Each row has a class, written as a number after it.
[-20  -2 -16  26 -30 -24  30  18  -3  35  11  40 -18  26  83  32  80 -60
 -27  18  -3 -19 -60  26   6  22 -44  36  -8   8  16 -36 -29 -43] => 10
[  3 -11   4 -57  11  30 -22 109 -20  16  -4  18  48  -2   9 -53  74  39
 -35  16  33  60 -20  27 -19  22 -24  44 -91  38  30 -15 -20  11] => 2
[ 15  -2  12  11  49  -9   3   2  49  -5 -28 -14   2   6  -3   1  15 -48
 -11   4   3   9  -8 -17  -4  -9  -7 -20   1  17 -14  18   6  -7] => 4
[  2 -11  28   8  32   8  -4 -24  28   2   4   5   9  20  -6  11   5 -35
 -21 -15  13  -6 -18 -10 -33 -12 -19 -21   9   4 -23  16  -3  -2] => 10
[ 34  11  33   6  32 -73 -14  -6 -10   4 -32  50 -18 -17   9  -1  63  -2
  10  38  12  46  12  13 -20 111  -1  12 -48  30  21 -15 -22 -20] => 9
[  3  49 -13 -11 -15   1  23  -1  -9 -12   0   7  14  -2   5 -35   9  54
  33  31  26  15  58  -3  25   8   1  24   8 -42 -44  -1  39  17] => 4
[ 12  -3  19  -5  37 -21  11  -3  29  10  -1 -19   6   8  -6   0   9 -31
 -24  -9  11  -2  -3   0 -20 -21   3 -22   2  12 -25   4  11  19] => 5
[ -4  87 -19  22  64 -52  -5  17 -44 -31  53  50 -20 -15  30 -18  26   4
  44  20 -55  62 -12   3  22  35   0  33   8 -26 -34 -18  32  -4] => 0
[ -3   9 -28 -26  40 -31  13  26  16 -17  17  -3 -29 -26  -2  10  44  54
 -16  93  42   2  38  63  14  -9  22 -15   0 -32 -13  18 -35  18] => 3
[-48 102  55   3  63 -13   1 -14 -21 -17  14  25 -42  23  37  18  10 -23
 -31 -15   6 -66 -15  40   0  20   1 -25  32 -60  -9 -36  31 -13] => 1
[  1   7  22   0  33  16 -12  22  29  -7  36  28 -43   9  -1  -8  -1  13
 -39   0   3   1 -15  25 -22   4 -24 -25 -37  13  25   8  -7   2] => 10
[ 20  19   8 -21  25 -77  23 -35  44  81  -2 -54 -63   7   7  21 -42 -12
 -23  43 -35 -32 -19  14  26   1   4   1  26  19 -12 -14  -9   5] => 5
[ -47   34  102  -44    1   -7  -27  -31  -15   12   10  -32 -114   12
   25   38   -3   32  -25   26   22  -24  -40   24    6   38  -48    6
  -35   66    0   -2   17  -15] => 5
[-28 -15   1   4 -40   9  21   9 -29   0  26  31 -37  14  -2 -15   4  44
  -9   0   1 -10 -12  -9   6  16 -41   0 -25 -14  19 -33  -3 -23] => 7
[ -8   3 -23 -24 -22 -16  31  19  12  34  22 -18  20   9  -1 -14  13  51
 -30  48  27  24  39  31 -11  -1  29 -11  -6 -26 -18  37   8  36] => 2
[ 54 -25  34 -43 -15  16  38   1  27  16 -45   2  -4  43 -11 -44  -5 -16
  -1  39 -41 -16   6  62 -41  32 -35   0 -40  25  -5 -23 -36  22] => 1
[ 28  67  23  13 -12 -62  37 -18 -51  40  -3  16 -50  10  17   2   7   9
  34  42  71  -9  33  50   9  23 -33 -52  29 -51 -18  -7  -1  -6] => 7
[ 53  -3  43 -29  26 -54  54  -1 -77 -64 -39  37 -57 -65 -58 -17  -7  -6
  59   6 -56  37  -8  33  18  10 -89 -29 -10  33  41 -36 -17 -37] => 9
[ 11   7  58  -7 -28  -2   8  48 -21   5 -24   7 -12  -3  24  35  89 -29
 -23   1  16  18 -59  15 -37  30 -40   8 -43  56 -19 -18 -24 -10] => 8
[-25  11  18 -28  -6  31 -10  61   2   3  40  11 -18 -34  -5   0  56  40
 -52  -4  -7  11  -9  20  -2  -1 -33   3 -21  -9  17   0 -14  -7] => 2
[-21 -10  10 -17  50 -10 -52 -33  18  34   6 -40 -65  -8   7   4 -75 -33
 -39  44  22 -14  -6 -20   7 -29  46 -23  -6  24   5  64  30 -18] => 9
[-36   2 -13 -26 -41 -19  21   6 -56 -13  22 -11  -6 -21 -12 -27   2  72
 -29  51  39   5   7  63   4  15  16  22 -54 -14   1   1   4  38] => 2
[  1  -2  11  10  45 -26  -5  -3  28  19   6 -16  -5   7  -6   2   4 -42
 -12   6  16   4 -15   8  -7 -14  -2 -34  -2  13 -19  19  -8   4] => 8
[-45   0  52 -16  69  -4  21  -4  -1 -55  11 -37 -16  58 -23  -3 -21  21
 -45 -32 -16 -27 -50  -5 -25  12 -23  -7  -8  34  -6 -39 -17  21] => 1
[  5  -2   9  12  33 -12   1  -9  14  13 -18  -3 -20   6   1   9   6 -21
 -12  21  13  13 -12 -16  -9  -4  -1 -20  -9   2 -15  12   9 -12] => 7
[  1  57   5  -5 -28   4  19 -13  27   1  31 -13 -27   2  59 -17  37  -8
  31  38 -10  15  47  86  37 -28 -26  36 -19 -25 -58  20   3  13] => 1
[  5 -17 -13  18  -9 -24 -29  18 -77  -9  -8  45 -42 -56 -79  12  35  32
 -36  49   9 -44   9 -83  -5  68  38   3  -6  -6  53 -44 -15  -9] => 6
[ -2  -3  14  16  25  -9  13  -2   0   8  50  12 -37  13 -21   3   4  11
 -27 -13  12 -13  -6   5 -51  13 -33 -58   2 -10  38   5 -13  -6] => 10
[ 22  -2 -36   1  12 -27   3 -41  -6  -9  23  -1 -15 -27 -19 -29 -83  29
   7  32  39 -35   0  56  -6  11  16 -61  40 -56  24  12  44   8] => 6
[-28  12  54 -35  35  15 -36  49 -92 -54  36  38   3  80 -34  -5 -75  38
 -30 -30   1  -4 -75 -33 -39  57  22   9   2  59 -41  -9 -33  16] => 0
[-10  10  -8 -22  -4 -37 -14  47 -25  30  -1  55  72  -3 -18 -39  74  60
 -32   7   8  34  13   2  -8  85  34  70 -71 -16   1 -41 -29  20] => 2
[ 15  30  48   5  -9 -30  -8  41  -5   1  30  16 -35  -5 -12  27  35  15
 -21 -39   6  15 -30  -8  -8  13 -27 -28 -15  16   0   0  -5 -15] => 6
[ 24  33  -9  12  79 -28 -29  42 -27 -51  17   6 -28 -45 -42 -10 -13  16
  21   9 -47  47  -7 -23  19  33  10  20 -38  59  26   7 -35  -8] => 4
[ 43  19  20 -23  67 -51  16  63 -37  14 -42   2 -52 -42 -49  19  84  37
 -18  47  30   3 -15  -2  11  30 -60  -1 -10  36  67 -68 -68  -3] => 10
[ 20  32  42 -13  72 -19  13 -14 -24   5 -23  21  12  72 -37  -8 -28  20
  18   1 -34  -6  15 -76 -45  61  -7 -38  41   4 -17 -20  12  -2] => 6
[ -7 -13   8  -1  54 -11  -1  -4  36   8   4 -24  26  16 -10 -11  31 -48
 -16 -12  -8  11  -1 -14 -25 -24   8  -4  -7  -2 -21  17   7   5] => 1
[  7 -17 -36 -17 -41   9  12  -5 -51 -21  -6  76  18  19  -2 -25   3  15
  51  81   7  20  50  36  10  41  23  18  18 -19 -27  27   5   6] => 0
[-10  -7  -1 -45 -39  27  -4  46 -61  30 -17  55  53 -11 -61  -9  38  46
 -40 -19 -22 -35  28 -27 -58  39  77  32 -40 -38  36 -13  -6  -7] => 1
[  5  26  -3 -23   9  24  -7  54 -23  -4 -20  24  -7  10  54  29  -7 -71
  -4  22 -24   9 -79 -24  35 -29  -3  24  62  28 -40  -9  34 -26] => 0
[ 20  52  -9   2 -49  -1  21   5   1  22  13  15 -20  21  28 -13   2  20
  20  49 -10  -3  57  29  16  21  14  28  -9 -19 -51  24 -13   9] => 4
[-30  29  22  46  63   5  -1 -33 -27 -40  39  -8 -48  73 -16  15 -54 -25
  15   8  26 -39  49  -4 -26  23  -3 -89  44  13   9  60 -34  -6] => 4
[-42 -35   0 -39 -20 -15  65  26 -53 -19  37  -4 -13  66  25  20 -55  -6
 -15   9 -32  -8 -79  20 -46 -21  -6 -34  -3  32  -7  17  -4 -26] => 3
[  9  49   8 -22  23 -11   7  64   9  34 -17  18   3  18  41 -12  72  15
 -17  46  59   8  10  45  11  15 -11   8 -21  -6 -22 -23 -10  17] => 8
[ 17  53 -13 -53 -32  -5  45  73 -22  31  24  10   2 -26  24  12  52  72
 -31  17  32 -12  18  81  -5 -15   9  11  19 -47 -11  -7  -2  12] => 5
[ 10  -7   7  13  42   2 -10  -7  28  15 -19  -9 -17   4   5  12   5 -33
 -18  17   8   6 -17  -8 -13 -12  -3 -20  -3   5 -13  17  -3 -15] => 7
[-30  39  -3 -26 -62 -18  37   5 -20   0   3  19   4 -14  22   3  37  60
   4  48  29  26  43  45  48   8   6  25  -2 -34 -32   7  34  19] => 2
[ -8  -4  19   1  17  -2  -1   2  24  10  -1 -15  19 -11 -12   4  35 -21
 -34  -2   5  17   0 -12 -12  -6  -8 -17   1  -4 -18  12   4  13] => 2
[ 60 -56  -2 -65  -8 -48  38  22 -46  16   6  35 -54 -27 -51 -48 -23  43
 -41 114 -53  15 -16  -9 -68  68  13  13 -22  11 -23   4 -18   2] => 9
[ 47  41  -5 -50  34  21  29  47 -11 -27 -63  23 -20 -24 -14 -14   9  82
  19  86  -3  41  40  38  23   8  -1  16 -20   5  -7  -7   4  17] => 7
[ -6  31  41 -40  -7 -18  24  35  13  20  17  22  -6  26  16 -10  99   9
  -8  19  22  25  40  90  -6 -14 -22  16 -52 -23 -44  39 -27   2] => 1
[  0  10  20  -8  20 -42   1  35  44 -12  26  34 -11  -7 -17   4  24  36
 -23 -11   5  29   3  13  -6  12  16 -40 -46  -7   7  -5  -3   6] => 3
[ -3   0  26   1  44  -5 -11 -19  34   2  -9 -10  -8  12  -9  22  23 -34
 -14  -6 -10   5 -23   0 -11 -16  -9 -18  28  -7 -33  15   7   1] => 0
[  2  75  28 -28   0   0  47  34  29   0 -25  36 -23  18  23 -13  72  57
   1  28   0  31  43  45  22 -15 -25  -3 -10 -56 -35 -27  54  30] => 0
[  4   5  31 -10 -12 -15   1  23  29  17  38  23 -56  14  -8   5   9  14
 -14  -4 -27  33 -16  25 -13   6 -20 -36 -22  10   6  25   6  -2] => 0
[-25  14  17  11   8  16 -24  18   8 -15  49  48 -42  17 -20   9  26  14
 -12  -3 -29   8  27  -3   6   6   2 -13  -5  -7 -10  27 -18  -2] => 0
[ -3 -14  10  24 -17 -24   6  -4  10   0  22  40 -77 -27 -12   9  29  14
 -21  36  -5  12  -4  -7   6  32 -21 -22 -29  -6  12  -1   1 -22] => 7
[ -2 -16   6 -12  50 -10   4   3  27  10   0 -20  27   9 -21   5  25 -38
 -17  -9 -16   8  -4 -21 -26 -17  17  -9  15   1 -14  25   2  -4] => 1
[  0  -4  27   4  43   0 -15 -13  23  -1  11  13  -3   7  -9   5  13 -28
 -23  -7   8   3 -19 -12 -22 -11 -17  -9  -5   6 -25  18  -1  -4] => 10
[-24 -31  23 -19  -4   0  -8   3  35  -3  41  24 -21  -9 -44 -19  38  37
 -14  -6   3  14  35  -5  -3  16 -12 -16 -25 -11  19  18   8  -5] => 1
[  6  -8  11  12  30 -14   9 -11  24  10 -13  -2 -17  19   1   7  -3 -24
 -21  19   5  15 -18  -7 -20  -7   5 -24 -16   4 -27  21   7  -4] => 7
[  1 -13  -8  -5  45 -21   5  -3  40   4  12 -15  15   9   6  -5  -3 -24
 -10  13 -10  12 -14  -2 -32 -21  15 -32 -10 -10 -18  11   4   1] => 3
[-37  -9  16  21   4  26 -16 -26  12  -5  43  26 -63  32   6   1 -26  26
  -4  14 -11   2   8 -24 -16  38 -21 -36 -12   6  19  23  14 -27] => 7
[  4  30 -36  -2 -37 -48  11  10  -8  -6  17   2  55 -29  58 -34  33  32
  12  15  57  31 -18  59   1  11  28  46 -53 -48 -43 -43  30  29] => 3
[-18  22   7 -36  68 -37  21  54 -63 -57 -21  31 -39  -2 -32 -28  16  41
 -20  81  13  12   3  23  -3   2  30  -7 -89  14  18 -30  -3  26] => 3
[ 19  -3  -2  16  41 -18   1  -1  26  15 -11  -6 -15  -5   2   7   5 -26
 -15  19   4  17 -21  -8 -11  -6  -2 -22  -2   0 -14   9   2 -10] => 7
[   6    8   32  -29  -20  -50  -31   22   12   39  -29   52   -5   -3
   10  -32   51  -13   20   33   -5   62    5   -9   44   56   18   67
 -104   50    5  -11   27  -11] => 1
[  3  -5   8 -20  17  -8  32  42   3   3  31  27  -1   8  -2 -29  45  36
 -42 -28   0  -1  11  44 -42   0 -34 -20 -21 -40  18 -14 -27 -12] => 9
[-23  57  56  24  -8 -42  18 -17 -31 -35  58  20 -30  18  48   6  52  -5
  25  -8  63  49 -17  24   1   3 -66  -3 -12   0 -70  10  32   5] => 10
[-19   3  36 -26 -21  -5  13  56  20   9  41  35 -39 -11 -17  24  32  24
 -63   1 -13  16 -10  21  -4   7 -11 -41 -11   4  11  32  -9  -8] => 2
[ -8  -4  19   9  26  -7  -9  -2  27  16  -1  -5   3   7  -2   0  14 -39
 -18  -6  17  -1 -17  -2 -11 -12  -4 -23 -12   7 -23  10   5   2] => 8
